Here is a tiny trained network, its code and every weight. The questions are about switching its units off for an input and a class, where a switched-off unit gives its printed mean instead of its output.

import numpy as np


def w(rows, s, z=0):
    codes = np.array(rows[::2]) - 128.0
    scale = np.full(codes.shape[1], s)
    scale[-1] = z or s
    return codes * scale


def norm(h):
    return h / np.sqrt((h * h).mean(-1, keepdims=True) + 1e-5)


def f(y):
    return y / 2 * (1 + np.tanh(0.7978845608 * (y + 0.044715 * y**3)))


def log_softmax(a):
    a = a - a.max(-1, keepdims=True)
    return a - np.log(np.exp(a).sum(-1, keepdims=True))


def net(x, mask):
    res = np.array(x, float).reshape(1, 8) / 4 @ E
    u = 0
    for l in range(2):
        y = f(norm(res) @ A[l][:, :-1].T + A[l][:, -1])
        res = res + np.where(mask[u : u + 9], y, B[l][:, -1]) @ B[l][:, :-1]
        u += 9
    return log_softmax(norm(res)[-1] @ U[:, :-1].T + U[:, -1])


A, B = {}, {}
E = w([
[157,179,144,194],'x0',
[70,182,190,100],'x1',
[253,90,218,192],'x2',
[176,17,77,108],'x3',
[140,177,120,190],'x4',
[153,135,138,149],'x5',
[123,42,190,95],'x6',
[46,133,87,254],'x7',
],0.0064)
A[0] = w([
[95,118,101,87,100],'0.n1',
[108,72,154,145,64],'0.n2',
[55,217,178,40,27],'0.n3',
[205,69,129,49,55],'0.n4',
[202,183,184,205,70],'0.n5',
[215,49,127,26,12],'0.n6',
[147,95,200,91,125],'0.n7',
[100,197,7,156,2],'0.n8',
[95,1,129,158,28],'0.n9',
],0.0092,0.0062)
B[0] = w([
[160,155,169,177,153],'0.n1',
[113,114,109,146,107],'0.n2',
[8,176,245,70,235],'0.n3',
[187,102,84,2,213],'0.n4',
[202,165,217,242,252],'0.n5',
[234,59,169,17,232],'0.n6',
[119,139,25,124,202],'0.n7',
[116,164,14,157,197],'0.n8',
[66,45,121,155,189],'0.n9',
],0.0079,0.0024)
A[1] = w([
[37,96,71,39,100],'1.n1',
[205,72,118,40,59],'1.n2',
[207,216,107,113,76],'1.n3',
[69,206,28,156,93],'1.n4',
[74,2,116,163,2],'1.n5',
[89,39,124,149,47],'1.n6',
[6,249,205,40,22],'1.n7',
[45,188,119,227,115],'1.n8',
[73,226,174,111,71],'1.n9',
],0.0078,0.0058)
B[1] = w([
[176,148,185,189,213],'1.n1',
[151,110,126,45,188],'1.n2',
[81,105,144,157,138],'1.n3',
[149,166,83,76,201],'1.n4',
[57,58,150,173,146],'1.n5',
[86,89,133,140,129],'1.n6',
[2,164,217,97,246],'1.n7',
[179,115,111,71,253],'1.n8',
[94,82,152,79,187],'1.n9',
],0.0095,0.0039)
U = w([
[122,204,3,154,65],'0',
[41,205,216,73,251],'1',
[83,21,116,190,29],'2',
[222,51,167,11,120],'3',
[229,188,211,238,186],'4',
],0.018,0.002)

Each question gives the input, the list of numbers given to net, and the class t.
The units are the neurons (one row each of A and B). Each row of codes is followed by its name. A weight is (code - 128) times the scale printed after its matrix; where a second scale follows, it is the last column's (A, B and U).
mask holds one flag per neuron, layer by layer. A switched-off neuron (its flag False) gives its mean, the last column of its row in B, instead of its output. The means were averaged over made-up inputs and are rounded, as every weight is.
A unit's drop is (log p(t) with every unit on - log p(t) with that unit switched off) / (log p(t) with every unit on - log p(t) with every unit switched off).
The circuit of an input: a set's keep is (log p(t) with only the set's units on - log p(t) with every unit switched off) / (log p(t) with every unit on - log p(t) with every unit switched off). Starting from the 12 units with the biggest drops (on a tie, the unit counted first), units are removed one at a time, each time the one whose removal leaves the highest keep (on an exact tie, the one counted first), for as long as the keep stays at least 0.8.
circuit, biggest first: the units of the circuit, biggest drop first
unit that matters most: the unit with the biggest drop
top k neurons: the k neurons with the biggest drops, biggest first
top k neurons in layer l: the k neurons of layer l with the biggest drops, biggest first
drop when u is switched off: that unit's drop, to one decimal
input [-6,-4,-8,-4,-3,7,5,7], class 0: circuit, biggest first -> [0.n3 1.n4 1.n7]
input [7,-1,1,6,0,-2,2,3], class 2: unit that matters most -> 0.n9
input [7,8,-2,5,-7,0,3,7], class 2: circuit, biggest first -> [0.n3 1.n7]
input [8,5,0,5,5,-7,-8,-8], class 4: top 2 neurons in layer 0 -> [0.n5 0.n3]
input [5,6,5,7,-6,3,-4,1], class 4: top 2 neurons -> [0.n5 1.n8]
input [6,6,1,2,4,-4,1,-2], class 4: top 2 neurons -> [0.n5 1.n7]
input [0,-7,0,1,5,3,0,3], class 0: top 2 neurons -> [1.n1 0.n6]
input [4,-2,1,-2,-1,8,0,-4], class 4: drop when 0.n5 is switched off -> 0.2
input [-2,-8,-1,-8,-6,5,-5,0], class 0: drop when 1.n7 is switched off -> 0.0
input [-2,4,0,3,-3,6,-5,1], class 0: drop when 0.n8 is switched off -> 0.8
input [5,-4,4,5,-7,1,-1,5], class 2: drop when 0.n9 is switched off -> 0.1
